Below is a small trained network, with its code and all its weights. Each question gives an input and a class and asks what happens when units are switched off, that is, made to give their printed mean instead of their output.

import numpy as np


def w(rows, s, z=0):
    codes = np.array(rows[::2]) - 128.0
    scale = np.full(codes.shape[1], s)
    scale[-1] = z or s
    return codes * scale


def norm(h):
    return h / np.sqrt((h * h).mean(-1, keepdims=True) + 1e-5)


def f(y):
    return y / 2 * (1 + np.tanh(0.7978845608 * (y + 0.044715 * y**3)))


def log_softmax(a):
    a = a - a.max(-1, keepdims=True)
    return a - np.log(np.exp(a).sum(-1, keepdims=True))


def net(x, mask):
    res = np.array(x, float).reshape(1, 3) / 4 @ E
    u = 0
    for l in range(4):
        y = f(norm(res) @ A[l][:, :-1].T + A[l][:, -1])
        res = res + np.where(mask[u : u + 3], y, B[l][:, -1]) @ B[l][:, :-1]
        u += 3
    return log_softmax(norm(res)[-1] @ U[:, :-1].T + U[:, -1])


A, B = {}, {}
E = w([
[172,161,122,158,126,157,166,106,2,187,6,141],'x0',
[99,43,130,81,148,242,109,162,8,19,240,147],'x1',
[171,31,195,114,145,161,147,211,73,135,170,229],'x2',
],0.0048)
A[0] = w([
[70,169,144,136,95,69,122,128,216,133,134,82,4],'0.n1',
[173,161,158,239,120,23,127,124,171,255,41,117,90],'0.n2',
[66,210,88,174,131,132,130,50,108,126,96,81,1],'0.n3',
],0.0044,0.0031)
B[0] = w([
[126,164,35,121,178,78,88,27,215,124,177,119,160],'0.n1',
[112,178,142,2,162,73,207,168,95,184,153,217,254],'0.n2',
[92,136,150,183,50,168,116,109,126,91,140,70,163],'0.n3',
],0.0068,0.0066)
A[1] = w([
[143,187,77,254,72,197,94,26,120,86,46,16,1],'1.n1',
[149,124,116,196,129,95,105,70,157,241,38,133,79],'1.n2',
[113,58,130,186,133,95,71,147,220,101,149,54,57],'1.n3',
],0.0047,0.0024)
B[1] = w([
[16,98,153,176,21,62,112,170,29,183,108,43,254],'1.n1',
[152,128,134,6,168,162,164,202,155,153,92,130,186],'1.n2',
[255,166,134,193,135,144,135,45,57,139,39,161,182],'1.n3',
],0.0063,0.002)
A[2] = w([
[149,3,149,158,110,227,100,166,72,95,171,141,1],'2.n1',
[179,161,109,103,130,155,143,160,101,173,47,123,68],'2.n2',
[119,148,179,108,93,130,140,134,180,121,169,129,121],'2.n3',
],0.0067,0.0029)
B[2] = w([
[29,116,195,52,255,205,98,28,152,86,112,98,254],'2.n1',
[139,142,180,127,136,92,224,164,88,108,109,208,174],'2.n2',
[110,140,80,200,134,162,68,165,135,104,120,80,144],'2.n3',
],0.0057,0.0069)
A[3] = w([
[208,53,105,204,106,155,57,68,131,3,238,95,174],'3.n1',
[90,112,137,74,107,32,137,208,187,153,223,137,250],'3.n2',
[120,182,139,99,87,160,177,204,75,115,91,145,9],'3.n3',
],0.0049,0.0013)
B[3] = w([
[189,66,167,195,126,76,139,116,60,114,112,224,243],'3.n1',
[143,81,127,197,90,244,73,137,129,81,93,42,255],'3.n2',
[147,132,227,150,3,95,100,102,95,119,170,133,199],'3.n3',
],0.0055,0.0031)
U = w([
[84,77,192,92,214,211,111,98,89,53,141,135,166],'0',
[96,194,9,88,135,93,105,96,243,140,152,60,99],'1',
[148,175,176,70,109,94,205,182,94,166,97,188,181],'2',
[151,82,137,178,112,210,104,250,188,129,124,112,85],'3',
[219,94,106,215,137,97,84,85,131,72,145,176,137],'4',
[65,123,122,192,43,113,112,115,34,115,114,36,121],'5',
[150,119,39,144,121,174,144,176,118,98,119,113,3],'6',
],0.011,0.0046)

Each question gives the input, the list of numbers given to net, and the class t.
The units are the neurons (one row each of A and B). Each row of codes is followed by its name. A weight is (code - 128) times the scale printed after its matrix; where a second scale follows, it is the last column's (A, B and U).
mask holds one flag per neuron, layer by layer. A switched-off neuron (its flag False) gives its mean, the last column of its row in B, instead of its output. The means were averaged over made-up inputs and are rounded, as every weight is.
A unit's drop is (log p(t) with every unit on - log p(t) with that unit switched off) / (log p(t) with every unit on - log p(t) with every unit switched off).
The circuit of an input: a set's keep is (log p(t) with only the set's units on - log p(t) with every unit switched off) / (log p(t) with every unit on - log p(t) with every unit switched off). Starting from all 12 units, units are removed one at a time, each time the one whose removal leaves the highest keep (on an exact tie, the one counted first), for as long as the keep stays at least 0.8.
circuit, biggest first: the units of the circuit, biggest drop first
top k neurons: the k neurons with the biggest drops, biggest first
k most important neurons of layer l: the k neurons of layer l with the biggest drops, biggest first
drop when u is switched off: that unit's drop, to one decimal
input [4,4,-3], class 5: circuit, biggest first : (1.n1, 0.n2)
input [-8,3,-1], class 4: circuit, biggest first : (0.n2, 3.n1, 1.n3)
input [-7,-6,4], class 1: top 2 neurons : (0.n1, 3.n1)
input [1,-1,-8], class 5: circuit, biggest first : (0.n3)
input [-8,-4,8], class 4: circuit, biggest first : (0.n2, 1.n3)
input [8,3,-1], class 5: circuit, biggest first : (0.n2, 1.n1)
input [-7,-3,4], class 4: circuit, biggest first : (0.n2, 1.n3)
input [-6,3,-1], class 4: circuit, biggest first : (3.n1, 0.n2, 1.n3)
input [-8,-8,8], class 3: top 2 neurons : (3.n2, 2.n1)
input [-4,6,-7], class 5: top 3 neurons : (1.n1, 2.n1, 0.n2)
input [7,2,-3], class 5: top 3 neurons : (0.n2, 1.n1, 0.n3)
input [1,0,-2], class 5: top 2 neurons : (0.n3, 2.n1)
input [5,-5,-8], class 2: top 2 neurons : (0.n2, 2.n2)
input [-5,-3,3], class 4: 2 most important neurons of layer 0 : (0.n2, 0.n1)
input [-5,-8,7], class 3: 2 most important neurons of layer 2 : (2.n1, 2.n3)
input [-3,-4,5], class 3: circuit, biggest first : (3.n2, 2.n1)
input [-1,4,-7], class 5: most important neuron of layer 1 : (1.n1)
input [-8,1,1], class 4: drop when 0.n2 is switched off : 0.4
input [4,6,-6], class 5: drop when 1.n1 is switched off : 0.3
input [-5,0,-3], class 4: drop when 0.n2 is switched off : 0.7
